Below is a small trained network, with its code and all its weights. Each question gives an input and a target symbol and asks what happens when units are switched off, that is, made to give their printed mean instead of their output.

import numpy as np


def w(rows, s, z=0):
    codes = np.array(rows[::2]) - 128.0
    scale = np.full(codes.shape[1], s)
    scale[-1] = z or s
    return codes * scale


def f(y):
    return y / 2 * (1 + np.tanh(0.7978845608 * (y + 0.044715 * y**3)))


def softmax(a):
    e = np.exp(a - a.max(-1, keepdims=True))
    return e / e.sum(-1, keepdims=True)


def log_softmax(a):
    a = a - a.max(-1, keepdims=True)
    return a - np.log(np.exp(a).sum(-1, keepdims=True))


def net(x, mask):
    ids = ['ΔΞΦαγεζηθλμπστψ'.index(c) for c in x.split()]
    T = len(ids)
    res = E[ids] + P[:T]
    u = 0
    for l in range(3):
        q, k, v = (res @ M[l].T for M in (Q, K, V))
        z = softmax(np.where(np.tri(T) > 0, q @ k.T / 2**0.5, -1e9)) @ v
        res = res + np.where(mask[u], z, O[l][:, -1]) @ O[l][:, :-1]
        u += 1
        y = f(res @ A[l][:, :-1].T + A[l][:, -1])
        res = res + np.where(mask[u : u + 4], y, B[l][:, -1]) @ B[l][:, :-1]
        u += 4
    return log_softmax(res[-1] @ U[:, :-1].T + U[:, -1])


Q, K, V, O, A, B = {}, {}, {}, {}, {}, {}
E = w([
[177,171,126],'Δ',
[130,145,169],'Ξ',
[4,204,47],'Φ',
[179,23,67],'α',
[125,118,118],'γ',
[141,191,71],'ε',
[138,152,189],'ζ',
[127,171,185],'η',
[151,156,159],'θ',
[89,81,226],'λ',
[139,132,114],'μ',
[99,140,181],'π',
[191,169,138],'σ',
[12,49,20],'τ',
[132,99,214],'ψ',
],0.012)
P = w([
[230,98,145],'0',
[44,162,158],'1',
[144,104,77],'2',
[157,149,171],'3',
[24,160,146],'4',
[147,109,71],'5',
[158,145,171],'6',
[13,161,135],'7',
[152,115,68],'8',
[164,139,173],'9',
[2,162,124],'10',
[152,110,68],'11',
],0.0084)
Q[0] = w([
[213,128,19],'L0H0',
[3,248,101],'L0H0',
],0.0031)
K[0] = w([
[88,143,127],'L0H0',
[255,57,173],'L0H0',
],0.0046)
V[0] = w([
[162,80,254],'L0H0',
[49,166,115],'L0H0',
],0.0038)
O[0] = w([
[48,132,227,254],'L0H0',
[89,77,2,67],'L0H0',
],0.0027,0.00082)
A[0] = w([
[199,155,202,68],'L0N0',
[255,100,143,133],'L0N1',
[118,159,50,254],'L0N2',
[153,143,96,212],'L0N3',
],0.0093,0.0042)
B[0] = w([
[121,77,142,159],'L0N0',
[195,134,251,209],'L0N1',
[118,140,35,251],'L0N2',
[152,119,69,190],'L0N3',
],0.012,0.0034)
Q[1] = w([
[241,132,189],'L1H0',
[2,117,109],'L1H0',
],0.0093)
K[1] = w([
[206,101,253],'L1H0',
[68,127,22],'L1H0',
],0.008)
V[1] = w([
[195,2,240],'L1H0',
[211,204,158],'L1H0',
],0.0083)
O[1] = w([
[3,137,19,254],'L1H0',
[121,223,92,179],'L1H0',
],0.0072,0.0055)
A[1] = w([
[46,193,30,69],'L1N0',
[105,190,125,134],'L1N1',
[168,112,40,1],'L1N2',
[30,213,255,54],'L1N3',
],0.0078,0.0046)
B[1] = w([
[87,137,191,249],'L1N0',
[178,158,133,156],'L1N1',
[146,160,2,140],'L1N2',
[158,172,6,148],'L1N3',
],0.0099,0.015)
Q[2] = w([
[121,192,1],'L2H0',
[166,133,94],'L2H0',
],0.0056)
K[2] = w([
[48,247,33],'L2H0',
[251,228,40],'L2H0',
],0.0022)
V[2] = w([
[171,192,195],'L2H0',
[75,3,144],'L2H0',
],0.0042)
O[2] = w([
[135,206,119,89],'L2H0',
[73,1,148,8],'L2H0',
],0.0049,0.0017)
A[2] = w([
[119,77,251,242],'L2N0',
[91,172,255,254],'L2N1',
[150,123,145,208],'L2N2',
[116,195,70,126],'L2N3',
],0.0084,0.0018)
B[2] = w([
[3,175,157,200],'L2N0',
[81,51,84,238],'L2N1',
[155,143,127,146],'L2N2',
[200,232,106,254],'L2N3',
],0.0064,0.0079)
U = w([
[146,42,50,202],'Δ',
[156,189,114,56],'Ξ',
[111,144,124,126],'Φ',
[41,113,140,51],'α',
[134,113,3,79],'γ',
[50,54,184,170],'ε',
[193,151,103,153],'ζ',
[121,184,133,107],'η',
[149,214,108,3],'θ',
[73,153,132,87],'λ',
[161,135,87,163],'μ',
[185,156,168,218],'π',
[122,152,123,106],'σ',
[122,180,240,164],'τ',
[140,112,109,200],'ψ',
],0.0077,0.0051)

Each question gives the input, a string of symbols that net reads in full, and the target symbol t.
The units are the heads (2 rows each of Q, K, V and O) and the neurons (one row each of A and B). Each row of codes is followed by its name. A weight is (code - 128) times the scale printed after its matrix; where a second scale follows, it is the last column's (O, A, B and U).
mask holds one flag per unit, layer by layer, with each layer's heads first. A switched-off unit (its flag False) gives its mean, the last column of its rows in O or B, instead of its output. The means were averaged over made-up inputs and are rounded, as every weight is.
A unit's drop is (log p(t) with every unit on - log p(t) with that unit switched off) / (log p(t) with every unit on - log p(t) with every unit switched off).
The circuit of an input: a set's keep is (log p(t) with only the set's units on - log p(t) with every unit switched off) / (log p(t) with every unit on - log p(t) with every unit switched off). Starting from the 12 units with the biggest drops (on a tie, the unit counted first), units are removed one at a time, each time the one whose removal leaves the highest keep (on an exact tie, the one counted first), for as long as the keep stays at least 0.8.
units of the circuit, in order: the units of the circuit, biggest drop first
k most important neurons: the k neurons with the biggest drops, biggest first
k most important neurons of layer l: the k neurons of layer l with the biggest drops, biggest first
input Δ λ α α ψ α α α, target Δ: units of the circuit, in order -> [L1N0, L1H0, L0N1]
input α τ ψ α ζ, target ε: units of the circuit, in order -> [L1H0, L2N3, L2N1]
input Δ α η ψ λ η ψ α Φ η Φ π, target τ: 3 most important neurons -> [L0N1, L0N2, L2N0]
input Δ σ τ Δ Δ Φ π η α σ α, target τ: units of the circuit, in order -> [L1H0, L0N2]
input η π Ξ σ α Δ Φ ζ λ λ Ξ, target τ: 4 most important neurons -> [L0N1, L0N2, L2N0, L1N2]
input ε Δ ψ Δ Φ ψ Φ Φ γ η Ξ, target τ: units of the circuit, in order -> [L1H0]
input γ λ α θ α Φ σ σ, target τ: units of the circuit, in order -> [L1H0, L0N1, L0N2]
input π α τ, target Δ: 2 most important neurons -> [L1N0, L0N2]
input ψ σ Φ μ μ ψ ζ, target α: 3 most important neurons -> [L1N0, L0N0, L0N1]
input γ π α ε λ ψ Φ θ, target τ: units of the circuit, in order -> [L1H0, L0N1]
input θ τ σ θ ψ η ψ α, target ε: units of the circuit, in order -> [L1H0, L2N0, L2N3, L0N1]
input ψ μ Δ θ Ξ μ Ξ, target α: units of the circuit, in order -> [L1H0, L1N0, L0N1, L0N2]
input σ Φ α μ τ Ξ π ψ, target ε: 3 most important neurons -> [L0N1, L2N1, L2N0]
input α α α Φ Φ Φ μ Ξ Φ λ ζ, target τ: units of the circuit, in order -> [L1H0]
input α ψ ψ θ Φ μ Δ η, target τ: 4 most important neurons -> [L0N1, L2N0, L0N2, L1N2]
input Φ ψ θ ψ π π γ σ ψ α γ, target τ: units of the circuit, in order -> [L1H0, L0N2]
input α λ α π θ θ ψ π ψ, target α: units of the circuit, in order -> [L1H0, L1N0, L0N1]
input α α Ξ α σ Δ γ Φ Δ, target θ: 2 most important neurons -> [L0N1, L1N2]
input λ η ψ π η Δ λ α, target Δ: 4 most important neurons -> [L1N0, L0N1, L2N3, L2N0]
input ψ Δ ζ Ξ, target α: 4 most important neurons -> [L1N0, L0N0, L0N1, L2N1]
input μ τ Δ ζ Δ, target ε: 3 most important neurons of layer 1 -> [L1N3, L1N2, L1N1]
input ψ α μ γ Δ Δ λ Φ θ π λ, target τ: 3 most important neurons -> [L2N0, L0N2, L1N3]
input μ Φ λ λ μ, target τ: 2 most important neurons -> [L2N0, L0N2]
input Ξ α γ μ Δ ψ Φ Δ, target τ: units of the circuit, in order -> [L1H0, L0N1, L0N2]
input λ ζ ψ ψ τ ψ Ξ π γ Ξ ψ, target ε: 3 most important neurons -> [L0N1, L2N0, L2N3]
input θ τ Ξ Ξ Ξ, target ε: most important neuron -> [L0N1]
input η θ ζ Φ μ Φ σ α σ σ η, target τ: most important neuron -> [L0N2]
input Δ ψ α Φ ψ ε α τ Ξ η Ξ, target ε: 2 most important neurons of layer 1 -> [L1N1, L1N2]
